Small tables with named rows and columns. After each table, cells are looked up by row and column.

Tumerud
|  | Kir | Tep | Zezus | Megot |
|---|---|---|---|---|
| Doz | 143 | 39 | 135 | 44 |
| Lud | 1 | 119 | 79 | 81 |
| Nedon | 116 | 180 | 185 | 103 |
| Dom | 62 | 195 | 145 | 47 |

Kir of Nedon = 116
Tep of Doz = 39
Megot of Dom = 47
Kir of Lud = 1
Megot of Nedon = 103
Zezus of Lud = 79
Tep of Nedon = 180
Row with the largest Zezus: Nedon

Table Zeg
	Keb	Vusora	Vube	Teb	Tiz	Nit	Koreti
Burudus	203	573	488	585	576	462	476
Zovume	776	391	541	523	447	463	384
Getoseg	577	567	587	673	609	515	539
Sud	755	543	579	471	479	586	709
Vonizaz	778	460	566	654	547	433	371
Lusilu	543	568	495	619	614	473	438

Getoseg, Keb => 577
Zovume, Vusora => 391
Lusilu, Vube => 495
Getoseg, Vusora => 567
Zovume, Tiz => 447
Lusilu, Tiz => 614
Getoseg, Koreti => 539
Zovume, Nit => 463
Sud, Teb => 471
Vonizaz, Koreti => 371
Lusilu, Koreti => 438
Lusilu, Nit => 473
Sud, Nit => 586
Burudus, Nit => 462

Table Givono
         Sulubuv  Folif  Dovut   Gope  Milas    Puf    Mir   Vake    Vin   Bigo
Gel        0.449  0.452  0.443  0.465  0.517  0.282  0.194  0.497  0.477  0.335
Zerorip    0.051  0.105  0.425  0.331  0.215  0.568  0.689  0.173  0.087  0.472
Las        0.390  0.417  0.508  0.446  0.479  0.349  0.319  0.446  0.433  0.338
Mak        0.570  0.491  0.183  0.186  0.347  0.151  0.180  0.365  0.462  0.102
Rim        0.114  0.186  0.593  0.505  0.472  0.634  0.763  0.365  0.173  0.422
Dagedu     0.302  0.346  0.532  0.571  0.606  0.542  0.598  0.527  0.344  0.350

Mir of Las is 0.319
Bigo of Dagedu is 0.350
Vin of Rim is 0.173
Vin of Dagedu is 0.344
Mir of Dagedu is 0.598
Gope of Rim is 0.505
Milas of Gel is 0.517

Dafip:
         Gumazu    Sog  Kureku  Nibok   Tona    Rad    Nuf  Labedi    Vep  Bazefod
Podenag   59989  23869   50232  30430  52332  44198  63525   42981  31994    50155
Sibo      26162  32624   62262  42092  23350  46312  57883   53195  52147    52464
Tikaduz   43948  43274   25578  18263  25396  28621   7172   49071  39323    30944
Luvaz     65360  11522   34043  17015  52100  24685  57954   48129  35904    45154
Lusarib   31953  24320   72710  29667  40790  53127  36770   83133  53123    28554
Lebudes   55753  45295   19392  30827  51391  57731  19432   36686  15482    71146
Mav       45754  75713   28755  56080  68126  33599  33739   78295   8257    45541
Nemi      56872  63525   54298  59844  67483  13654  42564   25600  26508    58619
Sudel     63989  33054   31160  40032  22018  32467  28238   55178  23724    79975
Dumeb       219  29842   39809  47444  34779  40782  27318   37823  71459    48206
Kidu      67305  32163   22389  48755  54234  75423   7580   69905   9776    74822
Dodimed   33251  39528   10174  51158  43902  80722  59400   19653  45448    79732

Lusarib, Nibok -> 29667
Dodimed, Nuf -> 59400
Mav, Vep -> 8257
Tikaduz, Kureku -> 25578
Nemi, Nuf -> 42564
Lebudes, Sog -> 45295
Lebudes, Nuf -> 19432
Nemi, Bazefod -> 58619
Dumeb, Sog -> 29842
Nemi, Vep -> 26508
Sibo, Nuf -> 57883
Dumeb, Nuf -> 27318
Lebudes, Rad -> 57731
Lusarib, Bazefod -> 28554
Lebudes, Bazefod -> 71146
Kidu, Sog -> 32163
Nemi, Rad -> 13654
Lebudes, Gumazu -> 55753
Tikaduz, Labedi -> 49071
Dodimed, Sog -> 39528

